Each row is followed by its group and then its class within the group.
[ -8.3  -2.0 -11.8  -0.1  -2.8  -9.6  21.7   7.1 -12.0 -16.2  -4.7   0.0
   4.9  -3.7  -5.4  -4.3  11.8  -0.9 -13.8  -5.5  -6.6   3.8   8.7  -6.0
  -8.3  12.2  -5.9   8.6  52.0  -5.8  -8.8   1.3  -6.7  13.1   0.3   5.6
  -8.0  -0.1] : Z194:Z409
[ 11.6   0.7   3.6   6.3   5.0   0.8 -24.4 -11.4   2.5  -4.2  -1.8   1.1
   3.4   0.0   0.5 -15.3   6.3  -3.5  15.3   2.3   2.9   4.4  -4.2  -1.2
   3.8  -4.9  -1.3   0.4 -51.5   2.4   3.8 -14.8   5.3 -10.6   2.3   4.1
   3.6  -1.9] : Z247:Z225
[-10.1   1.6  -7.9   7.2  -8.1  -9.1   4.0   4.0  -6.6  -8.0   1.1   0.2
  -3.9  -2.1  -0.1   0.4 -16.5  -1.6 -13.4  -3.0   0.7  -4.6  -1.0  -3.8
   0.6  -0.9  -0.5   2.4  51.1 -13.9 -10.7   2.0   0.9  -0.3   0.7  -0.1
  -5.1   0.4] : Z817:Z423
[  6.1   0.2   0.9   0.5   8.1   6.0 -13.1   0.4  11.9  -1.6   0.2  -0.9
  -3.9  -0.5  18.9  -3.7   7.5  -3.9  10.7   7.2   6.0  -0.3  10.8   2.0
  10.7  -1.9   2.0   7.6 -61.5  12.1   2.1  -5.6  -2.8  -7.2  -5.3  -8.2
   7.5   4.4] : Z247:Z225
[ 15.6   0.8   4.3   0.4  -2.6   0.2 -33.8  -8.5  10.0  -1.2  -4.6  -9.2
  -1.4  -1.9   6.3   1.6  -1.5  -0.3  23.2  -3.1   5.7   1.4   3.4   2.8
  -6.8  -6.5  -4.6   4.6 -36.6  -4.4   5.5 -11.4 -11.4 -11.7   3.0   8.6
   5.2  -7.1] : Z247:Z342
[-14.7   1.9  -2.0 -13.6 -11.6   0.2  27.4   0.1   3.5   0.9   4.9   4.4
  -4.2  -6.1  -1.7   5.0   0.7   2.0 -16.3   4.5  -5.4  -7.4   0.9  -4.2
  -5.0  -6.0   0.3  -5.3  23.5  12.0  -6.6   4.6   1.9   6.0  -0.8   1.8
   1.6   8.7] : Z817:Z302
[ -1.6   2.6 -14.4  -0.1   0.4  -3.3  21.5   4.9  -2.1   0.1   1.2   2.3
  -2.4  -0.3  -2.4  -3.5  -2.4  -6.4 -15.1  -0.5  -1.1  -5.0  -0.4  -0.8
  -4.1   3.8 -13.2   3.4  24.5   5.3  -6.7  -0.8   6.0  -8.3   5.7   3.6
  -0.8  -8.3] : Z194:Z693
[ -1.9   0.2  -3.6  -0.2   1.9  -9.5  -2.9   4.1  -6.9 -11.7   1.5  -4.0
  -0.2  -4.1  11.0  -3.0   0.3  -1.4  -0.4   4.3  -1.0  -2.8   6.7   4.2
  -2.2  -2.6  -3.5   6.5  31.9  -9.2   4.6   3.5  -0.5   9.3   2.3   8.4
   0.5   7.6] : Z276:Z199
[ 11.1   1.2  -3.5   0.9  14.7  -0.4 -37.7  -1.9   5.9  -0.8  -6.2   0.9
   3.1  -4.3   2.6  -4.4  -2.4   2.6  13.6  -5.5   6.2   2.2  -7.5   3.1
   2.0   3.1  -4.1   3.7 -61.5  -8.6   2.5 -16.5  -1.5   0.4   2.4  -2.8
   4.6   5.0] : Z247:Z342
[ 12.3  -3.4  -3.8   1.0  -3.5   0.2 -19.0   2.1  -8.1   2.3  -8.1   1.9
  -1.9  -6.9   5.3  -5.9   6.0  -3.9 -18.1  -5.7  -4.5  -0.3  -1.7   2.1
  -8.3   3.9  -4.7   2.9  59.8 -23.7   9.3  -1.4   0.0   1.2   6.9  23.4
  -7.0   1.6] : Z276:Z965
[  3.5  -0.7   3.1  -1.5   8.7  -5.6  -1.6   3.5 -13.7   7.2  -9.4   5.7
   0.8  -1.1  -8.4  -3.3   7.3  23.4 -12.8  -2.9  -9.6   3.1  10.5   0.4
  -8.4   3.4 -12.3   3.6  26.2  -8.3  -7.0  -0.5   7.5  12.6   0.5  13.0
   0.8   3.5] : Z194:Z409
[ -3.0  -2.3  -6.2   2.4 -11.6   1.3 -18.1  -3.6   4.1   2.4 -13.1   0.3
  -3.6   5.3   3.0  -1.8   5.9  -2.1 -20.1  -3.5   3.5  -0.5  -2.4   4.6
  -5.0   6.2   1.1 -10.5  61.5 -23.5   5.5  -6.2   3.6   7.2  10.0  20.4
   2.1  -1.7] : Z276:Z965
[ -3.5   9.0   1.7  -2.4  -3.9   0.3  -0.6  -3.2   3.3  -2.2   7.8   1.2
   3.3  -0.3   1.4   3.5  -0.9   4.0 -12.8   0.8  -2.5  -2.0   4.2   0.7
   1.1  -0.7   3.2  -4.4  61.5 -16.8   2.3   9.7   8.7   5.8   4.4   6.3
  -0.8  -0.1] : Z276:Z199
